Here is a tiny trained network, its code and every weight. The questions are about switching its units off for an input and a class, where a switched-off unit gives its printed mean instead of its output.

import numpy as np


def w(rows, s, z=0):
    codes = np.array(rows[::2]) - 128.0
    scale = np.full(codes.shape[1], s)
    scale[-1] = z or s
    return codes * scale


def norm(h):
    return h / np.sqrt((h * h).mean(-1, keepdims=True) + 1e-5)


def f(y):
    return y / 2 * (1 + np.tanh(0.7978845608 * (y + 0.044715 * y**3)))


def log_softmax(a):
    a = a - a.max(-1, keepdims=True)
    return a - np.log(np.exp(a).sum(-1, keepdims=True))


def net(x, mask):
    res = np.array(x, float).reshape(1, 3) / 4 @ E
    u = 0
    for l in range(2):
        y = f(norm(res) @ A[l][:, :-1].T + A[l][:, -1])
        res = res + np.where(mask[u : u + 12], y, B[l][:, -1]) @ B[l][:, :-1]
        u += 12
    return log_softmax(norm(res)[-1] @ U[:, :-1].T + U[:, -1])


A, B = {}, {}
E = w([
[140,119,201,87,138,118,92],'x0',
[134,85,131,28,107,183,253],'x1',
[165,77,185,234,186,157,196],'x2',
],0.011)
A[0] = w([
[158,113,241,49,186,108,69,23],'0.n0',
[43,112,106,132,127,106,196,76],'0.n1',
[230,135,247,47,168,24,123,49],'0.n2',
[141,106,230,60,163,19,114,42],'0.n3',
[162,88,204,192,139,204,230,140],'0.n4',
[191,116,2,166,121,130,141,18],'0.n5',
[33,167,21,186,127,162,194,108],'0.n6',
[87,127,101,33,76,112,115,122],'0.n7',
[48,226,150,187,146,55,114,149],'0.n8',
[94,172,62,95,176,166,99,56],'0.n9',
[67,121,13,171,146,70,186,1],'0.n10',
[114,122,110,60,61,93,160,104],'0.n11',
],0.0074,0.0065)
B[0] = w([
[62,176,115,156,114,211,122,144],'0.n0',
[145,126,180,151,85,115,76,131],'0.n1',
[2,146,143,185,113,225,108,151],'0.n2',
[74,131,104,180,77,194,106,139],'0.n3',
[128,123,106,85,185,93,100,255],'0.n4',
[105,159,133,128,103,203,128,128],'0.n5',
[18,116,150,167,88,160,117,179],'0.n6',
[132,104,134,95,194,97,114,203],'0.n7',
[124,92,185,76,136,71,129,207],'0.n8',
[184,120,95,141,199,212,107,130],'0.n9',
[118,145,122,157,101,179,121,131],'0.n10',
[128,108,143,109,153,87,90,172],'0.n11',
],0.0094,0.0069)
A[1] = w([
[108,91,120,109,200,61,127,157],'1.n0',
[147,99,177,68,76,198,185,91],'1.n1',
[185,139,131,88,76,133,199,47],'1.n2',
[71,175,99,168,80,207,151,136],'1.n3',
[147,62,145,201,160,171,168,68],'1.n4',
[140,158,48,64,58,139,87,98],'1.n5',
[203,137,165,166,184,162,154,46],'1.n6',
[129,95,92,79,119,163,176,252],'1.n7',
[248,125,94,96,172,67,131,8],'1.n8',
[68,136,148,90,138,119,112,146],'1.n9',
[90,63,204,129,113,132,115,189],'1.n10',
[154,174,113,184,111,99,74,98],'1.n11',
],0.013,0.0042)
B[1] = w([
[172,123,70,129,118,145,183,254],'1.n0',
[115,145,171,199,71,93,119,181],'1.n1',
[227,112,103,168,94,110,157,142],'1.n2',
[121,192,130,123,132,249,68,174],'1.n3',
[29,134,144,23,149,116,75,181],'1.n4',
[55,76,177,101,199,125,153,186],'1.n5',
[97,120,98,24,165,89,115,157],'1.n6',
[158,159,165,201,101,83,55,218],'1.n7',
[56,159,159,149,93,178,83,173],'1.n8',
[157,133,113,160,162,154,171,209],'1.n9',
[144,149,88,135,96,172,139,203],'1.n10',
[170,117,206,157,44,120,188,170],'1.n11',
],0.012,0.0098)
U = w([
[111,90,114,32,214,54,141,173],'0',
[205,121,174,187,63,39,152,162],'1',
[41,154,176,148,118,178,86,132],'2',
[200,152,3,147,141,216,165,147],'3',
[164,48,80,108,90,138,118,2],'4',
],0.021,0.0071)

Each question gives the input, the list of numbers given to net, and the class t.
The units are the neurons (one row each of A and B). Each row of codes is followed by its name. A weight is (code - 128) times the scale printed after its matrix; where a second scale follows, it is the last column's (A, B and U).
mask holds one flag per neuron, layer by layer. A switched-off neuron (its flag False) gives its mean, the last column of its row in B, instead of its output. The means were averaged over made-up inputs and are rounded, as every weight is.
A unit's drop is (log p(t) with every unit on - log p(t) with that unit switched off) / (log p(t) with every unit on - log p(t) with every unit switched off).
The circuit of an input: a set's keep is (log p(t) with only the set's units on - log p(t) with every unit switched off) / (log p(t) with every unit on - log p(t) with every unit switched off). Starting from the 12 units with the biggest drops (on a tie, the unit counted first), units are removed one at a time, each time the one whose removal leaves the highest keep (on an exact tie, the one counted first), for as long as the keep stays at least 0.8.
circuit, biggest first: the units of the circuit, biggest drop first
most important unit: the unit with the biggest drop
k most important neurons: the k neurons with the biggest drops, biggest first
top k neurons in layer l: the k neurons of layer l with the biggest drops, biggest first
drop of u: that unit's drop, to one decimal
input [7,-2,7], class 0: circuit, biggest first => 1.n6
input [6,7,-6], class 1: circuit, biggest first => 1.n1, 1.n7
input [6,-6,1], class 1: 3 most important neurons => 1.n11, 1.n4, 0.n6
input [5,-5,5], class 0: top 4 neurons in layer 1 => 1.n6, 1.n7, 1.n4, 1.n8
input [-8,7,-2], class 2: 4 most important neurons => 0.n6, 1.n3, 0.n8, 1.n0
input [8,7,-6], class 2: 2 most important neurons => 0.n2, 0.n4
input [-6,3,-5], class 2: top 2 neurons in layer 0 => 0.n6, 0.n4
input [7,-7,-4], class 1: 3 most important neurons => 1.n11, 1.n3, 1.n4
input [7,6,-5], class 2: 2 most important neurons => 0.n2, 0.n4
input [-8,-1,7], class 2: 3 most important neurons => 0.n6, 0.n7, 1.n4
input [-5,2,-3], class 2: top 3 neurons in layer 0 => 0.n6, 0.n4, 0.n8
input [7,6,-1], class 2: 3 most important neurons => 0.n2, 0.n0, 0.n3
input [7,5,-5], class 2: 2 most important neurons => 0.n4, 0.n2
input [-1,3,1], class 3: 2 most important neurons => 0.n4, 1.n0
input [-1,-8,-6], class 1: circuit, biggest first => 1.n11
input [0,7,8], class 0: 2 most important neurons => 1.n4, 1.n6
input [-8,1,-6], class 2: 2 most important neurons => 0.n6, 1.n3
input [-3,8,-5], class 1: drop of 1.n7 => 0.1
input [-1,-3,-4], class 0: drop of 1.n3 => 0.1
input [-1,6,-4], class 1: most important unit => 0.n4
input [-3,-7,5], class 1: drop of 1.n11 => 2.2
